225, 192, -161, 11, -13, 297, 320, -206, -409, -13, -159, 25, 598, -92, 128, 324, -15, 225, -27, -163, 285, -142, 17, -507, 14, 78, 379, 159, 51, 247, 93, 1, -289, 257, -178, -119, 264, 386, -205, -157, 235, -58  <65>
116, 45, 201, -218, 267, -208, -34, 218, -95, 33, 122, -206, -249, 112, -129, -312, -3, -155, -170, 79, -237, -38, -61, 418, 53, -170, -225, -114, -204, -64, 39, 53, 190, -159, -18, -14, 34, -240, 57, 121, -144, 364  <76>
18, -186, -114, -166, 16, 156, 239, -75, -39, 139, -239, -251, -429, -51, 15, -193, 143, -78, -91, 132, -229, 172, -135, 376, 151, -211, -230, -149, -487, 136, 96, 205, 97, -260, -191, 101, 6, -443, 64, -81, 276, 277  <76>
-261, -177, -137, 9, -23, 92, 177, -221, -1, -31, -448, -92, -46, -154, 155, 72, 36, 57, 165, 151, -137, -11, 105, 33, 57, 142, 56, 21, -87, 183, 19, 205, 27, 103, -147, -28, 66, -45, -49, -357, 264, 96  <64>
-240, -18, 120, 193, 202, -277, -340, 239, -264, -369, 123, -28, 105, 175, 51, -28, -78, 145, 254, -24, 77, -474, 164, -173, 194, 429, 228, 258, 352, -147, -53, -152, -7, 497, -53, -219, 292, 180, -257, -222, -555, -202  <65>
-81, -133, -168, 187, 74, -224, 262, -11, 174, 24, -387, -107, -186, -37, 116, -139, -50, -33, 28, 176, -17, 158, 128, 314, 173, 68, -47, -68, -268, -24, -16, 177, -56, -4, -118, 119, -81, -257, 207, -360, 32, 321  <64>
-291, -101, 340, 8, 151, -321, -306, 316, -279, -301, 47, -179, -163, 177, 102, 97, 9, 95, 34, -141, -43, -421, 116, -70, 251, 358, 36, 263, 228, -11, 120, -97, 185, 458, -180, -133, 380, 118, -179, -242, -349, -164  <68>
-83, 38, -221, -30, -89, 344, 230, -380, -229, -18, -372, 16, 362, -122, 109, 162, 18, 175, 175, 67, -24, -125, 14, -321, -92, 78, 305, 51, 15, 262, 15, 165, -196, 104, -115, -126, 69, 223, -175, -197, 324, 10  <74>
153, 371, 240, 48, 311, -233, 143, 210, 98, 13, 230, 129, 354, -227, -32, -222, -269, -109, -173, -42, -34, -58, 172, 167, -153, -13, -141, -29, 184, -45, -129, 100, 282, 32, 281, -176, -32, 88, -24, 79, -132, 481  <76>
-234, 130, -7, -132, 296, 64, -4, -184, 61, 275, 24, -287, 91, -321, -82, -124, -124, -223, 101, 487, -340, 40, -65, 365, -135, -80, -237, -427, -64, -10, -174, 86, 293, -195, 293, -88, -57, 82, -54, -115, 210, 260  <76>
325, 314, 200, -117, 193, -151, 203, 119, -77, -113, 44, 250, 418, -11, -56, -200, -155, 11, -183, -186, -30, -133, 174, -38, -224, -78, 90, 148, 144, 90, -17, 163, 36, 25, 69, -191, -25, 94, -23, 205, -87, 496  <65>
-77, -130, -253, -36, 102, 50, 36, -110, 60, 93, -150, -169, -390, 69, -125, -520, 38, -116, 150, 404, -339, 91, -146, 501, 33, -210, -154, -299, -426, -78, -114, 183, -41, -384, 26, 40, -242, -501, 92, 19, -49, 344  <74>
145, 412, 276, 110, 255, -297, 127, 288, 72, 31, 256, 153, 340, -169, 7, -200, -286, -67, -279, -139, 8, -103, 151, 85, -127, -25, -146, -30, 152, 20, -88, 70, 222, 55, 290, -164, -34, 110, 11, 89, -170, 460  <68>
-47, -121, -133, -121, 181, -40, -7, -20, 49, 102, -77, -212, -412, 67, -142, -492, 39, -169, 73, 376, -364, 83, -121, 561, 41, -221, -229, -299, -403, -79, -88, 149, 57, -361, 29, 35, -171, -473, 96, 44, -63, 373  <65>
95, 41, 99, -174, 292, -194, -68, 163, -45, 29, 125, -160, -215, 109, -172, -423, -29, -166, -62, 195, -269, -36, -56, 455, 7, -177, -196, -175, -205, -114, -47, 60, 129, -218, 60, -37, -54, -281, 53, 144, -206, 390  <64>
134, 431, 59, 178, 330, -238, 34, 129, 142, -56, 267, 270, 475, -120, -133, -483, -341, -85, 53, 133, -66, -137, 169, 162, -269, -14, 15, -91, 245, -188, -299, 100, 82, -54, 426, -242, -238, 62, -30, 181, -380, 517  <74>
111, -50, -98, -18, -76, 327, 320, -46, -229, 15, -131, -79, -52, -154, 148, 82, 109, 114, -118, -189, 85, 13, -67, -102, 191, -38, -27, 122, -225, 248, 143, 118, 37, 64, -239, -22, 230, -162, -160, -130, 275, 35  <76>
16, 94, -208, 215, 2, 283, 54, -43, -236, -164, 90, 115, 217, -62, 53, -160, -37, 182, 202, -53, 125, -228, -20, -236, 81, 124, 195, 146, 80, 15, -93, 22, -106, 159, -1, -203, 104, -40, -306, -31, -178, -66  <74>
-260, -166, -52, -26, -66, 96, 230, -188, -35, 13, -461, -157, -83, -178, 207, 195, 57, 66, 41, 56, -112, 8, 78, -4, 102, 137, 2, 39, -118, 255, 104, 208, 88, 133, -202, 8, 132, -3, -28, -396, 372, 70  <76>
-149, 8, 203, 178, 181, -255, -214, 292, -321, -323, 128, -94, 127, 108, 130, 164, -61, 155, 93, -180, 205, -416, 160, -240, 288, 436, 188, 327, 331, -84, 56, -179, 56, 584, -152, -170, 432, 248, -252, -291, -424, -241  <76>
87, 56, -99, -140, -72, 365, 363, -293, -345, 28, -331, -60, 406, -182, 173, 398, 66, 179, -40, -134, 115, -71, 19, -406, 1, 58, 257, 142, -14, 367, 160, 113, -118, 201, -249, -86, 280, 310, -193, -227, 484, -28  <64>
-105, -35, -372, 351, 71, -219, 183, -105, 227, 19, -349, -22, -88, 68, 21, -395, -139, -14, 221, 376, -36, 124, 72, 336, 75, 41, 81, -195, -269, -191, -177, 170, -277, -133, 41, 98, -323, -292, 251, -276, -185, 363  <74>
94, 130, 113, -160, 213, -182, -136, 103, -158, -118, 85, -21, -24, 265, -193, -430, -50, -45, 32, 116, -255, -217, -41, 214, -106, -109, 45, -37, -31, -114, -48, 73, -36, -134, 36, -118, -103, -118, 5, 227, -325, 340  <74>
-242, 136, -254, -14, 269, 82, -55, -309, 82, 270, -41, -232, 125, -174, -160, -328, -152, -192, 289, 686, -355, 28, -120, 378, -189, -118, -82, -536, -143, -125, -289, 87, 10, -324, 356, -73, -263, 14, 9, -74, 48, 277  <74>
-41, 94, 3, 195, -77, 170, 81, 147, -296, -21, 123, -15, 53, -87, 194, 105, -8, 203, -170, -291, 180, -231, -67, -315, 229, 87, -6, 107, -60, 258, 101, -45, -6, 241, -65, -118, 278, 18, -240, -122, -5, -146  <80>
-21, 86, 7, 176, -72, 195, 103, 138, -301, -34, 118, -15, 63, -105, 195, 119, 4, 197, -158, -298, 185, -216, -62, -314, 228, 91, -1, 134, -49, 252, 105, -37, 17, 250, -84, -121, 299, 16, -255, -122, 17, -145  <80>
186, 89, 218, -264, 260, -204, -42, 191, -160, -51, 106, -99, -86, 165, -150, -294, -11, -102, -146, 17, -217, -120, -13, 282, -30, -154, -97, -22, -104, -28, 41, 62, 108, -108, -34, -76, 40, -141, 18, 188, -174, 374  <64>
261, 393, 230, 48, 319, -262, 156, 237, 76, -67, 238, 235, 439, -163, -53, -274, -273, -78, -164, -106, 14, -92, 220, 112, -187, -17, -54, 58, 230, -60, -136, 106, 206, 57, 257, -208, -47, 88, -33, 148, -220, 523  <64>
-192, -91, -337, 339, 33, -182, 150, -116, 211, -42, -388, 5, -107, 39, 59, -339, -113, 23, 263, 331, -62, 65, 105, 265, 77, 111, 95, -117, -196, -137, -160, 192, -218, -55, 7, 55, -270, -271, 181, -313, -157, 295  <74>
-118, -62, 237, -193, 201, -255, -254, 166, -196, -245, -8, -75, -144, 239, -83, -219, 21, -4, 82, 40, -271, -323, 71, 138, 9, 94, 36, 117, 92, -27, 27, 43, 102, 114, -89, -153, 113, -53, -92, 36, -302, 147  <65>
-13, 59, 354, -216, 120, -291, -122, 282, -231, -36, 51, -159, -222, 237, -21, -104, 13, -9, -300, -147, -214, -243, -50, 112, 65, -85, -135, 3, -126, 151, 179, 25, 106, 15, -91, -45, 131, -50, 38, 83, -125, 218  <80>
-138, -21, -170, 328, -10, -331, 214, 94, 150, 188, -307, -157, -244, 49, 165, -116, -112, 12, -180, 130, 35, 124, 5, 238, 230, -21, -124, -252, -439, 77, 32, 90, -202, -66, -18, 189, -144, -230, 318, -357, -2, 279  <80>
264, 195, -39, -12, -20, 252, 373, -111, -449, 7, -138, -56, 544, -110, 185, 463, 5, 220, -172, -299, 358, -115, 17, -522, 108, 99, 314, 222, 39, 280, 197, -30, -195, 340, -261, -72, 384, 420, -186, -217, 298, -88  <76>
23, -189, -117, -172, 25, 150, 230, -77, -37, 128, -240, -244, -426, -43, 6, -208, 144, -83, -74, 143, -238, 167, -131, 385, 139, -213, -224, -148, -483, 127, 88, 207, 90, -264, -188, 94, -5, -447, 60, -74, 260, 285  <76>
186, 254, 33, 200, -5, 41, 206, 116, -476, -51, 48, -47, 507, 5, 226, 449, -72, 273, -224, -394, 485, -254, 23, -597, 236, 214, 309, 247, 109, 203, 187, -174, -242, 490, -201, -82, 436, 461, -182, -257, -4, -213  <68>
-259, -102, 305, 10, 185, -306, -298, 293, -269, -335, 52, -149, -106, 156, 83, 72, 2, 90, 94, -113, -27, -415, 146, -62, 237, 378, 74, 289, 272, -56, 84, -94, 182, 474, -176, -157, 375, 125, -206, -238, -376, -155  <76>
-22, -92, -159, 176, 76, -239, 308, 13, 160, 102, -363, -169, -201, -26, 112, -114, -56, -50, -69, 166, 10, 212, 77, 345, 197, 6, -90, -126, -352, -19, 19, 155, -75, -52, -122, 170, -81, -256, 266, -351, 76, 349  <76>

-300, 214, -256, 77, 237, 172, -221, -24, -60, -42, -83, -135, 283, -198, 234, 41, -250, 16, 212, -129, 167, 22, 4, 141, -313, 287, -33, -169, -134, 138, -69, 134, 432, 219, -15, 270, -118, -32, -321, 128, 22, -85  <29>
-16, -16, -342, 64, 258, 139, -10, -54, -382, 291, 83, -127, -196, -51, 106, 44, 201, 62, -97, -75, -193, 96, -146, -100, 599, -321, 402, 111, -33, -176, 0, 40, -1, -339, -148, 373, 38, -249, 19, -187, 138, -77  <15>
-120, -65, -236, -13, 108, 200, 40, 15, -194, 315, 50, -181, -245, -11, 206, 138, 281, 36, -203, -211, 3, 2, 92, -62, 446, -169, 140, 54, -239, -332, -29, -3, 282, -35, -216, 384, 101, -362, -40, -253, 3, -50  <15>
44, 371, 630, -255, -489, -324, 212, 105, 726, -279, 50, 79, 318, 461, -74, -283, 54, 48, -61, -15, 698, 18, 411, -362, -514, 446, -622, 122, -174, 266, -150, 14, -102, 336, 133, -499, -122, 60, -66, 301, 4, 110  <28>
-114, 314, 484, -372, -160, -242, 150, -182, 521, -287, -172, 19, 262, -97, -117, -129, -47, 58, 27, -44, 642, -135, 556, 44, -539, 602, -539, -52, -216, 175, -10, 69, 216, 414, 121, -321, -186, 54, 41, 337, 123, -47  <29>
44, -7, -115, -87, 7, 159, 112, 103, -418, 473, 125, -60, -437, -14, 142, -33, 617, 4, -520, -202, -295, -17, 190, -305, 817, -437, 149, 80, -39, -292, 68, 167, -302, -412, -180, 307, 137, -160, 380, -202, 2, -30  <15>
-102, 228, -13, -160, 169, -38, -44, -129, -22, -147, -71, -65, 159, -96, 2, 66, -111, -48, 118, -46, 87, -49, 161, 91, -92, 322, -116, -16, -103, 80, -23, 98, 200, 190, -79, 87, -11, 69, 121, 60, 30, 29  <28>
-28, 322, 451, -196, -327, -281, 213, -105, 702, -330, -111, -101, 246, 281, -146, -115, -102, 32, 76, 39, 766, -41, 364, -28, -631, 534, -513, 33, -213, 251, -116, -80, 221, 410, 110, -431, -195, -37, -105, 257, 33, 68  <19>
67, 43, 108, -161, -293, 28, 166, 238, 47, 313, 239, -3, -225, 381, 207, -29, 533, 1, -437, -209, 121, 14, 254, -438, 499, -179, -148, 229, -262, -285, -87, 14, -72, -82, -205, 141, 210, -277, 100, -228, -62, 124  <17>
-121, -64, -134, -75, 420, 31, 38, -329, -172, -11, -154, -213, -152, -329, -107, 188, -81, 86, 186, -80, -63, -87, 45, 210, 227, 22, 218, -28, -92, -204, 61, 33, 259, 106, -46, 219, -10, -150, 171, -60, 109, -186  <17>
-24, 264, 167, 18, -85, -110, 60, -7, 237, -183, -51, -136, 136, 205, -73, -93, -99, -3, 85, 9, 227, 25, 88, -103, -290, 200, -206, -31, 7, 244, -82, 73, -68, 151, 82, -198, -126, 109, 48, 193, -61, 30  <19>
45, 7, -74, 87, 285, -29, 93, -190, -240, 126, -25, -108, -161, -133, -160, -147, 88, 186, 34, 24, -165, 115, -164, -149, 428, -353, 412, 59, 179, 0, 64, 102, -348, -385, 111, 51, -150, -82, 133, 78, 230, -244  <15>
-142, 153, 50, 190, -96, 71, 13, 113, 226, -89, -58, -291, 31, 263, 70, 20, -96, -16, 75, -121, 172, 2, 54, -90, -341, 120, -242, -142, -72, 120, -121, 75, 100, 328, 49, -69, -64, 29, -61, 99, -272, 11  <10>
141, 269, 132, -178, -151, -141, 138, 17, -8, 46, 79, 12, -67, 206, -56, -114, 286, -60, -254, 15, 57, 5, 194, -234, 253, 5, -113, 146, 0, 103, -10, 95, -302, -232, -66, -94, 11, 65, 340, 28, 50, 132  <10>
-130, -69, -280, 249, 382, 118, -40, -157, -152, 54, -54, -265, -45, -80, -10, 48, -182, 170, 281, -45, -59, 124, -306, 16, 155, -204, 412, -18, 21, -62, -39, 2, 139, -42, 42, 220, -113, -223, -217, -21, 97, -228  <15>
-146, 216, 94, 62, 296, -67, -114, -133, 13, -245, -106, -32, 319, -204, -92, -186, -345, 149, 384, -13, 6, 66, -76, -63, -307, 161, 30, -122, 163, 299, -9, 242, -167, 116, 249, -91, -219, 238, -45, 381, 107, -227  <29>
-281, 30, -659, 371, 322, 445, -154, -45, -482, 365, -166, -462, -297, -300, 255, 191, 64, -46, -105, -156, -196, -24, -129, 290, 171, -245, 311, -311, -27, -36, 35, 133, 341, -200, -100, 511, -112, -183, -79, -95, -112, -133  <17>
46, 89, 260, -197, 11, -154, 158, -97, 115, -109, -3, -60, -72, 98, -144, 18, 84, 21, 9, -68, 47, -75, 218, -151, 127, 96, -149, 95, -72, -77, -12, 72, -117, 162, -12, -110, 70, 35, 341, 20, -27, 1  <12>
-35, 23, 385, -91, -42, -111, 286, -204, 226, 24, -191, -178, -248, -159, -233, -165, 210, 187, -136, -83, 231, -105, 351, -92, -13, -66, -144, -109, 18, -33, 95, 117, -226, 34, 229, -273, -213, -45, 273, 251, 73, -274  <15>
-163, 21, -381, 177, 494, 122, -66, -334, -280, 14, -212, -328, -94, -365, -75, 141, -224, 71, 267, 11, -93, -3, -189, 325, 73, -55, 386, -142, 45, 32, 53, 57, 247, -92, 34, 247, -169, -102, -5, 38, 131, -214  <17>
81, 131, -24, -241, 426, -102, 53, -332, -481, -45, -124, -43, -209, -386, -268, 73, 98, -57, -7, 29, -477, -130, 144, 97, 517, -40, 194, 5, 185, -22, 174, 247, -350, -237, -57, 97, 41, 274, 798, 30, 108, -65  <10>
-23, 152, 154, -117, 34, -116, 102, -132, 156, -158, -78, -135, 10, 58, -114, 39, -41, -1, 79, -27, 158, -60, 173, -2, -91, 201, -155, 13, -85, 36, -30, 44, 57, 206, 3, -97, -25, 28, 193, 69, -24, 6  <10>
4, 31, 220, 127, 29, -39, 119, 17, 66, -37, -18, -183, -143, 144, -130, -108, 37, 107, 49, -101, -115, 7, 9, -285, 51, -190, -37, -57, 129, 30, -17, 178, -403, 67, 172, -169, -44, 118, 258, 151, -149, -143  <12>
7, 150, -63, 174, 55, 23, 5, 61, -94, 3, 32, -174, -43, 193, -9, -58, 5, -3, 35, -33, -142, 74, -125, -196, 87, -145, 65, -15, 117, 141, -59, 140, -267, -90, 37, 2, -32, 106, 143, 61, -116, -2  <10>
-43, 197, 156, -102, 6, -129, 104, -160, 229, -192, -119, -158, 61, 47, -123, 19, -88, 0, 100, 2, 274, -58, 188, 58, -225, 280, -191, -17, -94, 113, -34, 20, 127, 218, 27, -143, -91, 17, 115, 120, 2, 5  <10>
-16, -99, -51, -153, 374, -3, 114, -274, -277, 130, -50, -85, -238, -281, -126, 60, 156, 139, 0, -85, -173, -17, 65, -18, 570, -188, 315, 96, -36, -289, 90, 56, -24, -131, -71, 215, 23, -192, 264, -103, 210, -213  <15>
-39, 112, -100, -56, 209, 57, 8, -94, -283, 39, -65, -165, -177, -122, -27, 115, 97, -83, -64, -91, -265, -96, 123, 30, 268, -14, 22, -65, 18, -47, 46, 176, -77, -15, -100, 157, 67, 117, 439, -39, -100, 2  <10>
-12, 16, 73, 158, -19, 7, 138, 6, 83, 138, 12, -164, -125, 137, -39, -195, 146, 192, -59, -61, 119, 125, -54, -283, 145, -284, 139, 27, 48, 5, -35, 48, -235, -160, 134, -60, -160, -175, -98, 101, 75, -195  <15>
-29, 319, -319, 201, 71, 17, -106, 4, -43, -53, 27, -167, 223, 220, 80, -39, -187, -50, 151, 110, 148, 175, -260, 10, -133, 86, 151, 40, 25, 335, -128, -4, 112, -168, -46, 96, -146, -23, -245, 53, 62, 106  <19>
69, -26, 385, -189, -9, -172, 282, -143, 149, 45, -13, -20, -192, 9, -208, -165, 268, 206, -125, -81, 120, -8, 244, -295, 311, -149, -7, 125, -22, -167, 44, 59, -308, -39, 100, -180, -59, -125, 260, 86, 156, -199  <15>
-80, 299, 104, -320, -88, -67, -5, 12, 119, -32, 46, 92, 218, 12, 149, -37, 116, -44, -118, -102, 330, -41, 356, -72, -65, 382, -300, 81, -254, 37, -55, 78, 237, 145, -134, 82, 24, -42, -11, 49, 100, 106  <29>
175, 86, 263, -275, -32, -197, 195, -40, -34, 36, 124, 70, -158, 152, -133, -70, 310, 33, -169, -53, -90, -26, 198, -342, 496, -105, -32, 239, -22, -138, 12, 101, -386, -136, -60, -70, 137, 15, 467, -51, 68, 35  <12>
-11, 230, -266, -77, 281, -25, -76, -179, -235, -78, -18, -89, 104, -61, -17, 112, -116, -88, 134, 60, -59, 30, -69, 141, 158, 167, 167, 81, -31, 100, -21, 37, 165, -92, -161, 211, 3, 15, 127, -62, 115, 92  <19>
-70, 125, -162, -114, 141, 137, -43, 33, -337, 111, 7, -136, -173, -42, 128, 193, 198, -167, -177, -176, -291, -113, 207, 1, 336, 43, -80, -42, -100, -145, 8, 177, 61, 65, -247, 302, 192, 77, 432, -170, -194, 115  <19>
34, 62, 62, 131, -34, 32, 68, 144, -74, 110, 94, -142, -171, 247, 13, -91, 182, 38, -104, -118, -186, 48, -30, -361, 254, -276, 14, 19, 86, -9, -45, 165, -395, -96, 42, -10, 43, 58, 225, 21, -161, -31  <12>
